Below is a small trained network, with its code and all its weights. Each question gives an input and a class and asks what happens when units are switched off, that is, made to give their printed mean instead of their output.

import numpy as np


def w(rows, s, z=0):
    codes = np.array(rows[::2]) - 128.0
    scale = np.full(codes.shape[1], s)
    scale[-1] = z or s
    return codes * scale


def f(y):
    return np.maximum(y, 0)


def log_softmax(a):
    a = a - a.max(-1, keepdims=True)
    return a - np.log(np.exp(a).sum(-1, keepdims=True))


def net(x, mask):
    res = np.array(x, float).reshape(1, 7) / 4 @ E
    y = f(res @ A[0][:, :-1].T + A[0][:, -1])
    res = res + np.where(mask, y, B[0][:, -1]) @ B[0][:, :-1]
    return log_softmax(res[-1] @ U[:, :-1].T + U[:, -1])


A, B = {}, {}
E = w([
[137,115,188,170,127,174,72,162,141,139,23,210],'x0',
[51,79,83,150,127,93,91,119,191,213,163,145],'x1',
[169,106,126,76,186,223,176,144,177,171,141,130],'x2',
[144,96,102,142,130,142,111,139,119,119,134,107],'x3',
[69,81,182,131,59,191,187,152,118,124,144,109],'x4',
[108,159,81,161,146,136,148,211,130,158,79,10],'x5',
[187,158,164,200,98,136,133,81,141,181,164,104],'x6',
],0.011)
A[0] = w([
[180,120,169,195,91,130,142,71,163,157,160,122,55],'N1',
[16,87,82,124,111,105,57,135,218,231,170,146,29],'N2',
[170,99,162,130,133,129,168,71,161,63,206,194,18],'N3',
[108,142,66,93,117,117,143,101,158,117,189,111,99],'N4',
[51,58,127,130,2,177,212,150,114,92,144,117,155],'N5',
[166,84,183,85,104,114,63,93,85,117,183,159,14],'N6',
[206,217,139,198,99,140,149,65,138,152,137,133,179],'N7',
[157,108,152,187,61,96,109,68,127,128,109,84,65],'N8',
[130,123,89,120,87,144,146,77,145,143,129,193,114],'N9',
[171,135,166,136,135,123,149,136,156,40,116,104,4],'N10',
[90,177,116,181,186,117,156,171,154,151,104,77,46],'N11',
[175,111,194,190,108,157,45,181,198,151,7,184,64],'N12',
[188,129,102,103,150,68,126,86,137,100,172,86,92],'N13',
[80,154,136,198,61,61,127,136,86,122,103,111,77],'N14',
[93,138,152,175,57,15,66,161,64,91,105,122,8],'N15',
[133,181,132,146,71,82,71,107,136,43,121,114,87],'N16',
[79,56,76,69,159,123,102,178,154,20,73,143,159],'N17',
[60,132,139,142,124,111,161,111,143,201,122,138,83],'N18',
[132,129,108,79,115,87,185,106,125,127,183,100,26],'N19',
[70,117,106,50,150,119,124,129,101,77,125,186,57],'N20',
[87,102,153,82,62,163,162,119,145,124,101,114,142],'N21',
[111,164,113,108,127,112,155,76,104,120,181,62,14],'N22',
[185,180,43,99,251,54,68,111,141,118,91,156,179],'N23',
[212,111,192,131,134,106,161,129,89,93,118,101,29],'N24',
[155,155,131,153,129,114,157,153,134,96,224,104,138],'N25',
[182,133,137,72,185,159,133,130,175,174,136,142,52],'N26',
[75,91,81,4,170,88,191,172,81,93,75,165,54],'N27',
[79,142,120,168,94,44,109,143,23,67,149,145,61],'N28',
[174,144,105,45,142,215,165,116,152,137,109,123,43],'N29',
[142,193,89,152,93,99,191,239,126,153,77,60,98],'N30',
[230,155,170,229,87,135,143,89,118,209,167,81,140],'N31',
[139,77,141,105,142,120,111,75,143,56,192,203,53],'N32',
[197,96,167,79,94,107,110,143,113,105,206,213,61],'N33',
[165,82,109,162,84,135,78,163,152,124,92,170,163],'N34',
[82,146,138,132,159,112,138,216,115,152,96,77,157],'N35',
[139,93,116,74,219,186,201,148,181,167,132,154,64],'N36',
[185,132,131,152,139,190,153,98,154,187,152,121,83],'N37',
[149,190,178,93,122,170,125,138,60,67,104,71,56],'N38',
[144,146,207,134,115,156,172,151,124,51,145,92,127],'N39',
[108,101,75,89,135,97,167,115,98,103,209,84,153],'N40',
[133,191,104,152,152,168,160,165,163,118,137,118,52],'N41',
[214,191,125,72,98,137,155,147,39,54,98,137,113],'N42',
],0.0097,0.003)
B[0] = w([
[68,153,119,76,78,103,95,154,171,98,133,96,188],'N1',
[87,46,104,96,215,149,37,83,53,196,211,112,251],'N2',
[161,72,136,149,130,85,128,159,130,148,89,108,202],'N3',
[162,141,187,96,132,143,112,151,98,139,124,172,190],'N4',
[123,159,159,235,112,183,173,68,142,62,188,153,228],'N5',
[176,110,98,153,125,75,151,163,118,148,110,91,183],'N6',
[68,125,137,119,97,140,105,144,164,97,149,94,211],'N7',
[85,136,118,78,117,171,126,127,154,119,99,125,180],'N8',
[157,91,113,162,128,92,127,142,127,116,117,104,170],'N9',
[114,93,114,93,194,149,117,114,106,142,155,97,164],'N10',
[180,65,136,156,105,70,132,200,126,131,127,84,195],'N11',
[181,169,206,83,174,118,177,166,76,154,129,222,249],'N12',
[154,166,164,130,151,135,156,120,132,122,134,182,196],'N13',
[156,120,93,92,103,184,136,64,128,144,94,107,205],'N14',
[182,126,68,104,127,187,175,108,139,157,106,142,219],'N15',
[151,143,93,148,104,167,131,66,119,136,99,121,189],'N16',
[71,175,153,76,105,116,95,145,153,91,98,117,206],'N17',
[105,112,101,157,173,114,98,117,104,111,138,141,176],'N18',
[177,159,176,98,145,129,169,163,92,184,104,178,188],'N19',
[98,155,118,106,89,85,108,160,144,106,123,110,171],'N20',
[101,134,130,194,98,118,155,118,156,117,162,136,179],'N21',
[139,116,175,94,160,128,168,156,96,162,107,167,192],'N22',
[77,135,158,254,114,147,200,53,149,21,204,141,240],'N23',
[114,121,118,110,171,134,91,124,112,145,145,136,179],'N24',
[115,185,167,106,148,118,135,132,107,132,106,144,185],'N25',
[156,123,92,149,116,177,156,94,156,136,100,108,180],'N26',
[58,161,112,110,77,105,71,151,210,83,101,145,201],'N27',
[160,128,83,89,110,203,155,97,159,153,71,107,211],'N28',
[138,134,88,118,136,185,143,69,127,143,86,110,189],'N29',
[189,91,148,155,61,77,117,174,100,164,125,85,236],'N30',
[40,170,126,108,105,83,101,164,194,85,110,136,226],'N31',
[180,75,128,181,132,88,119,185,123,123,83,58,199],'N32',
[164,83,127,143,105,70,164,177,118,136,128,55,196],'N33',
[118,181,155,125,136,146,129,172,156,187,157,152,183],'N34',
[179,128,137,166,116,67,123,163,114,104,118,110,208],'N35',
[180,137,52,105,123,192,158,88,159,139,54,122,202],'N36',
[88,142,88,75,88,161,113,76,188,102,91,127,182],'N37',
[125,124,131,109,198,106,72,111,90,150,174,98,203],'N38',
[103,102,107,139,157,123,122,108,125,134,182,124,193],'N39',
[127,154,171,89,166,135,150,171,134,120,99,210,219],'N40',
[156,105,116,141,120,129,110,120,111,129,108,80,161],'N41',
[78,69,110,101,209,140,51,100,79,154,216,122,224],'N42',
],0.0086,0.015)
U = w([
[122,76,88,104,199,138,32,101,96,161,220,106,110],'0',
[182,127,34,100,106,200,145,79,148,150,77,108,98],'1',
[170,164,213,93,163,128,154,175,112,153,133,200,91],'2',
[195,76,117,180,101,60,113,181,124,134,122,47,96],'3',
[73,161,101,85,80,106,61,152,179,88,133,116,254],'4',
[127,134,144,247,119,153,176,77,146,75,228,138,118],'5',
],0.012,0.0051)

Each question gives the input, the list of numbers given to net, and the class t.
The units are the neurons (one row each of A and B). Each row of codes is followed by its name. A weight is (code - 128) times the scale printed after its matrix; where a second scale follows, it is the last column's (A, B and U).
mask holds one flag per neuron, in row order. A switched-off neuron (its flag False) gives its mean, the last column of its row in B, instead of its output. The means were averaged over made-up inputs and are rounded, as every weight is.
A unit's drop is (log p(t) with every unit on - log p(t) with that unit switched off) / (log p(t) with every unit on - log p(t) with every unit switched off).
The circuit of an input: a set's keep is (log p(t) with only the set's units on - log p(t) with every unit switched off) / (log p(t) with every unit on - log p(t) with every unit switched off). Starting from the 12 units with the biggest drops (on a tie, the unit counted first), units are removed one at a time, each time the one whose removal leaves the highest keep (on an exact tie, the one counted first), for as long as the keep stays at least 0.8.
units of the circuit, in order: the units of the circuit, biggest drop first
most important unit: the unit with the biggest drop
top k neurons: the k neurons with the biggest drops, biggest first
drop of u: that unit's drop, to one decimal
input [5,6,-4,-6,8,5,4], class 5: most important unit => N5
input [-2,4,-7,6,-6,-8,1], class 3: top 3 neurons => [N32 N33 N6]
input [-8,4,5,1,7,-3,0], class 2: top 4 neurons => [N40 N23 N19 N4]
input [-1,4,5,-5,8,5,-8], class 4: top 3 neurons => [N27 N23 N17]
input [-6,-1,4,-2,-3,4,-7], class 4: top 2 neurons => [N27 N12]
input [-7,-7,3,-8,3,-6,4], class 0: top 2 neurons => [N42 N12]
input [2,-5,6,-4,8,3,-7], class 5: top 3 neurons => [N5 N21 N31]
input [-8,-8,-2,-3,0,5,0], class 0: top 4 neurons => [N42 N38 N12 N39]
input [6,6,6,-7,6,7,-1], class 3: top 4 neurons => [N35 N11 N42 N23]
input [-4,-7,3,-5,0,0,8], class 4: top 2 neurons => [N31 N2]
input [8,7,-6,8,-3,-1,-3], class 2: top 2 neurons => [N12 N42]
input [1,1,-6,-7,-7,0,4], class 5: top 2 neurons => [N23 N36]
input [6,5,5,1,-3,-6,-4], class 2: top 2 neurons => [N12 N42]
input [3,6,-3,-8,2,-3,-3], class 0: top neuron => [N2]
input [3,5,-6,1,2,-6,1], class 1: top 3 neurons => [N15 N42 N28]
input [8,4,-4,-2,-8,5,5], class 2: top 2 neurons => [N12 N5]
input [2,-3,-4,-7,4,7,-6], class 3: drop of N30 => 1.6
input [5,5,4,-3,5,-2,4], class 0: drop of N19 => 0.7
input [-4,-3,-1,-8,-3,-8,-7], class 3: drop of N33 => 0.2
input [-4,7,-5,6,4,-8,-7], class 3: units of the circuit, in order => [N32]
input [-6,2,6,-8,7,-1,-1], class 5: drop of N14 => 0.6
